Below are the code and all the weights of a small trained network. Each question names an input and a class and asks about switching units off, where a switched-off unit gives its printed mean instead of its output.

import numpy as np


def w(rows, s, z=0):
    codes = np.array(rows[::2]) - 128.0
    scale = np.full(codes.shape[1], s)
    scale[-1] = z or s
    return codes * scale


def f(y):
    return y / 2 * (1 + np.tanh(0.7978845608 * (y + 0.044715 * y**3)))


def log_softmax(a):
    a = a - a.max(-1, keepdims=True)
    return a - np.log(np.exp(a).sum(-1, keepdims=True))


def net(x, mask):
    res = np.array(x, float).reshape(1, 7) / 4 @ E
    y = f(res @ A[0][:, :-1].T + A[0][:, -1])
    res = res + np.where(mask, y, B[0][:, -1]) @ B[0][:, :-1]
    return log_softmax(res[-1] @ U[:, :-1].T + U[:, -1])


A, B = {}, {}
E = w([
[131,129,126],'x0',
[161,145,254],'x1',
[129,129,128],'x2',
[133,126,129],'x3',
[19,163,149],'x4',
[127,129,129],'x5',
[88,6,150],'x6',
],0.0044)
A[0] = w([
[246,92,95,96],'n0',
[109,120,54,88],'n1',
[163,234,101,79],'n2',
[210,102,107,88],'n3',
[111,73,136,76],'n4',
[126,125,124,3],'n5',
[138,172,121,54],'n6',
[108,121,54,87],'n7',
[105,121,43,97],'n8',
[127,133,129,39],'n9',
[94,141,134,49],'n10',
[124,118,125,28],'n11',
[93,21,149,85],'n12',
[121,136,140,37],'n13',
[130,138,161,48],'n14',
[146,139,210,96],'n15',
[104,120,39,97],'n16',
[129,136,153,42],'n17',
[129,129,130,164],'n18',
[145,140,213,86],'n19',
[133,129,121,40],'n20',
[157,218,107,78],'n21',
[5,174,151,75],'n22',
[152,122,120,50],'n23',
[147,141,220,91],'n24',
[157,119,118,53],'n25',
],0.011,0.0047)
B[0] = w([
[42,187,200,250],'n0',
[195,154,161,162],'n1',
[136,4,152,252],'n2',
[77,161,184,163],'n3',
[141,76,163,98],'n4',
[142,112,197,26],'n5',
[135,88,174,83],'n6',
[194,154,159,161],'n7',
[206,163,150,197],'n8',
[136,119,172,41],'n9',
[117,130,196,61],'n10',
[139,111,185,35],'n11',
[144,2,166,198],'n12',
[140,125,182,42],'n13',
[161,130,175,61],'n14',
[204,162,130,180],'n15',
[212,167,150,206],'n16',
[156,125,178,50],'n17',
[126,131,113,188],'n18',
[210,161,138,174],'n19',
[138,119,191,42],'n20',
[134,34,157,207],'n21',
[29,185,227,239],'n22',
[123,127,191,54],'n23',
[219,167,133,195],'n24',
[120,128,192,59],'n25',
],0.038,0.0016)
U = w([
[254,182,166,74],'0',
[136,1,154,77],'1',
[112,145,78,251],'2',
[45,188,205,35],'3',
[123,132,84,198],'4',
[122,137,86,140],'5',
[123,135,83,120],'6',
],0.0058,0.0029)

Each question gives the input, the list of numbers given to net, and the class t.
The units are the neurons (one row each of A and B). Each row of codes is followed by its name. A weight is (code - 128) times the scale printed after its matrix; where a second scale follows, it is the last column's (A, B and U).
mask holds one flag per neuron, in row order. A switched-off neuron (its flag False) gives its mean, the last column of its row in B, instead of its output. The means were averaged over made-up inputs and are rounded, as every weight is.
A unit's drop is (log p(t) with every unit on - log p(t) with that unit switched off) / (log p(t) with every unit on - log p(t) with every unit switched off).
The circuit of an input: a set's keep is (log p(t) with only the set's units on - log p(t) with every unit switched off) / (log p(t) with every unit on - log p(t) with every unit switched off). Starting from the 12 units with the biggest drops (on a tie, the unit counted first), units are removed one at a time, each time the one whose removal leaves the highest keep (on an exact tie, the one counted first), for as long as the keep stays at least 0.8.
circuit, biggest first: the units of the circuit, biggest drop first
most important unit: the unit with the biggest drop
top k neurons: the k neurons with the biggest drops, biggest first
drop when u is switched off: that unit's drop, to one decimal
input [-6,8,-5,-5,7,-4,-4], class 0: most important unit -> n24
input [5,-4,-7,2,1,3,7], class 1: top 2 neurons -> n12, n4
input [-6,-7,0,-5,3,2,-7], class 0: top 2 neurons -> n16, n8
input [4,1,2,0,8,7,7], class 3: top 3 neurons -> n22, n2, n21
input [-4,-8,2,7,6,4,1], class 0: circuit, biggest first -> n16, n8
input [-3,7,6,-5,5,-2,-6], class 0: top 2 neurons -> n24, n19
input [0,3,-6,-1,-7,7,-3], class 3: top 2 neurons -> n0, n3
input [-6,-2,7,7,-7,7,-7], class 1: top 2 neurons -> n2, n21
input [-2,4,2,-5,1,4,-5], class 1: top 2 neurons -> n2, n21
input [6,-5,4,-1,8,-4,7], class 3: top 2 neurons -> n22, n2
input [-2,-7,-4,1,-1,6,7], class 0: top 2 neurons -> n16, n8
input [7,-1,-3,-3,-8,5,2], class 3: top 2 neurons -> n0, n3
input [-1,3,-6,-1,4,-5,-7], class 1: circuit, biggest first -> n2, n21
input [6,6,3,-2,5,-2,-7], class 1: circuit, biggest first -> n2
input [6,-7,5,3,8,4,-3], class 3: top 2 neurons -> n22, n24
input [7,7,-2,-5,-4,-1,-1], class 0: top 2 neurons -> n24, n19
input [1,8,-5,1,2,-4,4], class 0: top 3 neurons -> n24, n19, n15
input [1,5,-4,2,4,1,-7], class 1: drop when n2 is switched off -> 0.7
input [2,-5,8,-7,8,-5,2], class 3: drop when n18 is switched off -> 0.0
input [1,-5,5,-7,-8,4,-4], class 3: circuit, biggest first -> n0
input [7,-4,-3,5,4,4,7], class 1: drop when n0 is switched off -> 0.1
input [-6,5,5,-1,7,0,4], class 3: drop when n2 is switched off -> 0.2
